Below is a small trained network, with its code and all its weights. Each question gives an input and a target symbol and asks what happens when units are switched off, that is, made to give their printed mean instead of their output.

import numpy as np


def w(rows, s, z=0):
    codes = np.array(rows[::2]) - 128.0
    scale = np.full(codes.shape[1], s)
    scale[-1] = z or s
    return codes * scale


def norm(h):
    return h / np.sqrt((h * h).mean(-1, keepdims=True) + 1e-5)


def softmax(a):
    e = np.exp(a - a.max(-1, keepdims=True))
    return e / e.sum(-1, keepdims=True)


def log_softmax(a):
    a = a - a.max(-1, keepdims=True)
    return a - np.log(np.exp(a).sum(-1, keepdims=True))


def net(x, mask):
    ids = ['ΘΛΞΠαγδεζημστφ'.index(c) for c in x.split()]
    T = len(ids)
    res = E[ids] + P[:T]
    u = 0
    for l in range(3):
        r = norm(res)
        for j in range(2):
            rows = slice(2 * j, 2 * j + 2)
            q, k, v = (r @ M[l][rows].T for M in (Q, K, V))
            z = softmax(np.where(np.tri(T) > 0, q @ k.T / 2**0.5, -1e9)) @ v
            o = O[l][rows]
            res = res + np.where(mask[u + j], z, o[:, -1]) @ o[:, :-1]
        u += 2
    return log_softmax(norm(res)[-1] @ U[:, :-1].T + U[:, -1])


Q, K, V, O = {}, {}, {}, {}
E = w([
[122,135,116,177],'Θ',
[153,122,106,93],'Λ',
[111,118,128,150],'Ξ',
[145,104,93,106],'Π',
[117,128,145,143],'α',
[122,118,130,123],'γ',
[3,144,156,97],'δ',
[144,85,104,203],'ε',
[2,159,86,147],'ζ',
[108,100,95,119],'η',
[136,114,115,119],'μ',
[128,140,149,134],'σ',
[141,135,128,127],'τ',
[81,157,125,163],'φ',
],0.03)
P = w([
[113,130,150,154],'0',
[92,195,134,166],'1',
[177,76,97,72],'2',
[119,140,153,150],'3',
[65,227,92,143],'4',
[205,69,107,77],'5',
[120,145,152,152],'6',
[47,249,47,136],'7',
[219,69,114,84],'8',
[120,145,153,153],'9',
[47,254,46,124],'10',
],0.0085)
Q[0] = w([
[181,58,185,140],'L0H1',
[100,177,153,127],'L0H1',
[149,131,94,121],'L0H2',
[105,254,48,121],'L0H2',
],0.012)
K[0] = w([
[219,53,186,140],'L0H1',
[105,173,131,137],'L0H1',
[86,129,65,165],'L0H2',
[199,254,112,118],'L0H2',
],0.0097)
V[0] = w([
[71,227,99,105],'L0H1',
[227,84,118,161],'L0H1',
[252,103,177,178],'L0H2',
[137,156,202,115],'L0H2',
],0.0042)
O[0] = w([
[1,47,7,230,254],'L0H1',
[111,104,149,50,62],'L0H1',
[113,184,24,116,188],'L0H2',
[133,117,59,120,188],'L0H2',
],0.0066,0.001)
Q[1] = w([
[123,152,114,156],'L1H1',
[196,129,133,159],'L1H1',
[207,134,71,190],'L1H2',
[146,7,93,142],'L1H2',
],0.013)
K[1] = w([
[97,159,125,177],'L1H1',
[254,242,91,120],'L1H1',
[132,196,6,207],'L1H2',
[54,82,46,89],'L1H2',
],0.0088)
V[1] = w([
[82,84,114,92],'L1H1',
[254,80,142,90],'L1H1',
[90,157,206,139],'L1H2',
[132,110,84,159],'L1H2',
],0.0064)
O[1] = w([
[62,187,91,85,82],'L1H1',
[174,95,57,146,2],'L1H1',
[104,191,73,100,99],'L1H2',
[255,37,90,83,188],'L1H2',
],0.0062,0.0014)
Q[2] = w([
[143,157,87,128],'L2H1',
[100,136,87,185],'L2H1',
[205,140,94,86],'L2H2',
[253,99,92,107],'L2H2',
],0.012)
K[2] = w([
[159,147,51,239],'L2H1',
[108,208,146,156],'L2H1',
[255,54,34,30],'L2H2',
[241,97,22,89],'L2H2',
],0.011)
V[2] = w([
[123,159,2,240],'L2H1',
[149,113,114,223],'L2H1',
[145,23,123,97],'L2H2',
[239,132,122,104],'L2H2',
],0.0055)
O[2] = w([
[47,229,89,70,253],'L2H1',
[170,37,83,245,179],'L2H1',
[97,177,134,181,105],'L2H2',
[34,197,227,254,132],'L2H2',
],0.0053,0.0024)
U = w([
[127,213,152,217,39],'Θ',
[135,124,126,2,86],'Λ',
[135,83,149,188,113],'Ξ',
[141,69,104,88,103],'Π',
[129,221,184,72,106],'α',
[95,118,180,88,255],'γ',
[76,137,150,85,148],'δ',
[143,103,85,193,97],'ε',
[87,117,139,150,112],'ζ',
[81,21,129,139,65],'η',
[177,73,85,140,63],'μ',
[125,191,190,120,105],'σ',
[185,177,134,121,163],'τ',
[122,175,51,121,155],'φ',
],0.023,0.0091)

Each question gives the input, a string of symbols that net reads in full, and the target symbol t.
The units are the heads (2 rows each of Q, K, V and O). Each row of codes is followed by its name. A weight is (code - 128) times the scale printed after its matrix; where a second scale follows, it is the last column's (O and U).
mask holds one flag per head, layer by layer. A switched-off head (its flag False) gives its mean, the last column of its rows in O, instead of its output. The means were averaged over made-up inputs and are rounded, as every weight is.
A unit's drop is (log p(t) with every unit on - log p(t) with that unit switched off) / (log p(t) with every unit on - log p(t) with every unit switched off).
The circuit of an input: a set's keep is (log p(t) with only the set's units on - log p(t) with every unit switched off) / (log p(t) with every unit on - log p(t) with every unit switched off). Starting from all 6 units, units are removed one at a time, each time the one whose removal leaves the highest keep (on an exact tie, the one counted first), for as long as the keep stays at least 0.8.
units of the circuit, in order: the units of the circuit, biggest drop first
most important unit: the unit with the biggest drop
heads that matter: for each layer, one digit per head in row order, 1 if its drop is at least 0.15 and else 0, layers parted by /
drop of u: that unit's drop, to one decimal
input τ η γ Λ γ γ Λ, target τ: heads that matter	10 / 10 / 01
input τ Θ Θ, target Θ: heads that matter	11 / 00 / 01
input γ τ τ Θ, target ε: heads that matter	00 / 01 / 01
input φ τ Ξ Λ, target τ: most important unit	L2H2
input τ τ τ Ξ γ γ τ τ φ, target φ: heads that matter	00 / 00 / 11
input τ τ γ γ σ, target φ: units of the circuit, in order	(L2H2, L0H1)
input μ τ α, target α: heads that matter	10 / 00 / 00
input τ Λ γ γ γ α η, target Π: heads that matter	00 / 11 / 01
input τ Ξ σ, target σ: heads that matter	10 / 01 / 01
input γ σ γ α, target γ: heads that matter	01 / 01 / 11
input δ γ δ Ξ τ α Ξ, target η: units of the circuit, in order	(L2H2, L0H2)
input α σ α μ Ξ Ξ μ γ ζ Ξ, target η: heads that matter	00 / 00 / 01
input γ τ τ, target τ: heads that matter	10 / 11 / 01
input τ γ α γ, target Λ: most important unit	L1H2
input τ γ τ Π φ, target φ: heads that matter	01 / 00 / 01
input Ξ Ξ τ Ξ γ Ξ τ τ γ η, target Π: drop of L1H2	0.2
input α τ μ Θ, target ε: drop of L1H2	0.3
input α α Ξ γ, target Λ: drop of L1H1	0.1
